Here is a tiny trained network, its code and every weight. The questions are about switching its units off for an input and a target symbol, where a switched-off unit gives its printed mean instead of its output.

import numpy as np


def w(rows, s, z=0):
    codes = np.array(rows[::2]) - 128.0
    scale = np.full(codes.shape[1], s)
    scale[-1] = z or s
    return codes * scale


def f(y):
    return y / 2 * (1 + np.tanh(0.7978845608 * (y + 0.044715 * y**3)))


def softmax(a):
    e = np.exp(a - a.max(-1, keepdims=True))
    return e / e.sum(-1, keepdims=True)


def log_softmax(a):
    a = a - a.max(-1, keepdims=True)
    return a - np.log(np.exp(a).sum(-1, keepdims=True))


def net(x, mask):
    ids = ['ΘΣαβγεζμξπτφψω'.index(c) for c in x.split()]
    T = len(ids)
    res = E[ids] + P[:T]
    u = 0
    for l in range(2):
        q, k, v = (res @ M[l].T for M in (Q, K, V))
        z = softmax(np.where(np.tri(T) > 0, q @ k.T / 3**0.5, -1e9)) @ v
        res = res + np.where(mask[u], z, O[l][:, -1]) @ O[l][:, :-1]
        u += 1
        y = f(res @ A[l][:, :-1].T + A[l][:, -1])
        res = res + np.where(mask[u : u + 4], y, B[l][:, -1]) @ B[l][:, :-1]
        u += 4
    return log_softmax(res[-1] @ U[:, :-1].T + U[:, -1])


Q, K, V, O, A, B = {}, {}, {}, {}, {}, {}
E = w([
[80,107,154],'Θ',
[101,131,137],'Σ',
[172,152,110],'α',
[157,77,188],'β',
[236,131,82],'γ',
[167,112,40],'ε',
[234,56,184],'ζ',
[138,223,51],'μ',
[106,105,185],'ξ',
[12,63,7],'π',
[66,141,150],'τ',
[105,65,135],'φ',
[108,51,164],'ψ',
[110,68,198],'ω',
],0.014)
P = w([
[171,203,123],'0',
[213,33,69],'1',
[214,31,75],'2',
[222,33,70],'3',
[252,30,29],'4',
[249,29,99],'5',
[253,29,95],'6',
[244,23,80],'7',
[201,20,80],'8',
],0.0052)
Q[0] = w([
[92,95,149],'L0H1',
[166,177,252],'L0H1',
[12,136,117],'L0H1',
],0.016)
K[0] = w([
[135,142,94],'L0H1',
[88,7,107],'L0H1',
[193,130,59],'L0H1',
],0.017)
V[0] = w([
[107,253,90],'L0H1',
[170,222,241],'L0H1',
[23,125,199],'L0H1',
],0.0051)
O[0] = w([
[108,133,62,86],'L0H1',
[132,168,148,65],'L0H1',
[1,115,211,1],'L0H1',
],0.0088,0.0025)
A[0] = w([
[67,252,145,62],'L0N1',
[144,95,233,56],'L0N2',
[81,115,126,245],'L0N3',
[70,177,164,3],'L0N4',
],0.014,0.0038)
B[0] = w([
[147,99,84,133],'L0N1',
[129,175,115,254],'L0N2',
[215,132,100,158],'L0N3',
[1,94,22,113],'L0N4',
],0.013,0.0031)
Q[1] = w([
[153,138,119],'L1H1',
[204,134,109],'L1H1',
[2,143,168],'L1H1',
],0.043)
K[1] = w([
[119,138,107],'L1H1',
[128,191,99],'L1H1',
[140,1,159],'L1H1',
],0.032)
V[1] = w([
[75,34,122],'L1H1',
[171,91,204],'L1H1',
[196,7,99],'L1H1',
],0.021)
O[1] = w([
[221,17,100,8],'L1H1',
[203,140,5,32],'L1H1',
[59,50,16,186],'L1H1',
],0.015,0.016)
A[1] = w([
[77,115,177,246],'L1N1',
[156,2,110,99],'L1N2',
[224,199,48,147],'L1N3',
[197,184,147,97],'L1N4',
],0.0079,0.012)
B[1] = w([
[254,85,10,254],'L1N1',
[78,193,242,150],'L1N2',
[41,82,221,151],'L1N3',
[176,76,200,138],'L1N4',
],0.0097,0.028)
U = w([
[194,144,96,197],'Θ',
[86,147,147,123],'Σ',
[131,113,162,119],'α',
[134,99,77,81],'β',
[121,186,135,142],'γ',
[79,202,186,72],'ε',
[157,194,164,158],'ζ',
[149,255,104,163],'μ',
[49,195,145,1],'ξ',
[97,196,84,20],'π',
[75,131,155,84],'τ',
[107,160,148,221],'φ',
[172,136,125,214],'ψ',
[196,174,127,173],'ω',
],0.0074,0.0059)

Each question gives the input, a string of symbols that net reads in full, and the target symbol t.
The units are the heads (3 rows each of Q, K, V and O) and the neurons (one row each of A and B). Each row of codes is followed by its name. A weight is (code - 128) times the scale printed after its matrix; where a second scale follows, it is the last column's (O, A, B and U).
mask holds one flag per unit, layer by layer, with each layer's heads first. A switched-off unit (its flag False) gives its mean, the last column of its rows in O or B, instead of its output. The means were averaged over made-up inputs and are rounded, as every weight is.
A unit's drop is (log p(t) with every unit on - log p(t) with that unit switched off) / (log p(t) with every unit on - log p(t) with every unit switched off).
The circuit of an input: a set's keep is (log p(t) with only the set's units on - log p(t) with every unit switched off) / (log p(t) with every unit on - log p(t) with every unit switched off). Starting from all 10 units, units are removed one at a time, each time the one whose removal leaves the highest keep (on an exact tie, the one counted first), for as long as the keep stays at least 0.8.
units of the circuit, in order: the units of the circuit, biggest drop first
unit that matters most: the unit with the biggest drop
top k neurons: the k neurons with the biggest drops, biggest first
k most important neurons of layer l: the k neurons of layer l with the biggest drops, biggest first
input π Σ ε Σ τ ζ ζ γ, target τ: 2 most important neurons of layer 0	L0N3; L0N2
input β π ζ, target ε: top neuron	L1N1
input ζ α β π ε α μ γ, target μ: units of the circuit, in order	L1H1; L1N3
input β μ ξ, target μ: units of the circuit, in order	L1H1; L1N1; L1N3
input τ α ω β, target α: units of the circuit, in order	L1H1; L0H1; L0N4; L0N1
input τ α ψ β, target α: top 3 neurons	L0N4; L0N1; L1N2
input ζ γ π α Θ, target ξ: top 3 neurons	L1N1; L0N2; L1N3
input Σ Σ ω, target Θ: units of the circuit, in order	L1H1; L0N2
input γ Σ ε ζ Σ β β ε, target π: units of the circuit, in order	L1H1; L0H1
input α ω ε μ τ μ Σ β ε, target μ: units of the circuit, in order	L1H1; L1N1
input φ β ε Θ Σ β μ β ε, target μ: units of the circuit, in order	L1H1; L0H1
input β γ ψ, target ε: top 4 neurons	L0N2; L1N1; L1N3; L0N4
input ζ ω β ε, target ξ: top 2 neurons	L1N3; L1N1
input ω Σ ξ τ ε α, target ζ: unit that matters most	L0N2
input ε π Σ ε ω β ω, target β: units of the circuit, in order	L1H1; L0H1; L1N1
input ε γ Σ β Θ β, target β: 2 most important neurons of layer 1	L1N2; L1N1
input π ζ γ ε β, target τ: units of the circuit, in order	L1N2; L1H1; L0H1
input ε τ ω ε Θ, target β: units of the circuit, in order	L1H1; L0N2
input ω ψ ε β ψ α γ, target ζ: top 2 neurons	L0N2; L1N1
input β ε ω, target ε: top 2 neurons	L0N2; L1N1
input β τ γ ω ε τ Σ ζ, target ε: top 2 neurons	L0N2; L1N1
input ζ τ π ζ, target ξ: units of the circuit, in order	L1H1; L0N2; L1N1; L1N3
input α ω ψ τ γ, target μ: units of the circuit, in order	L1H1
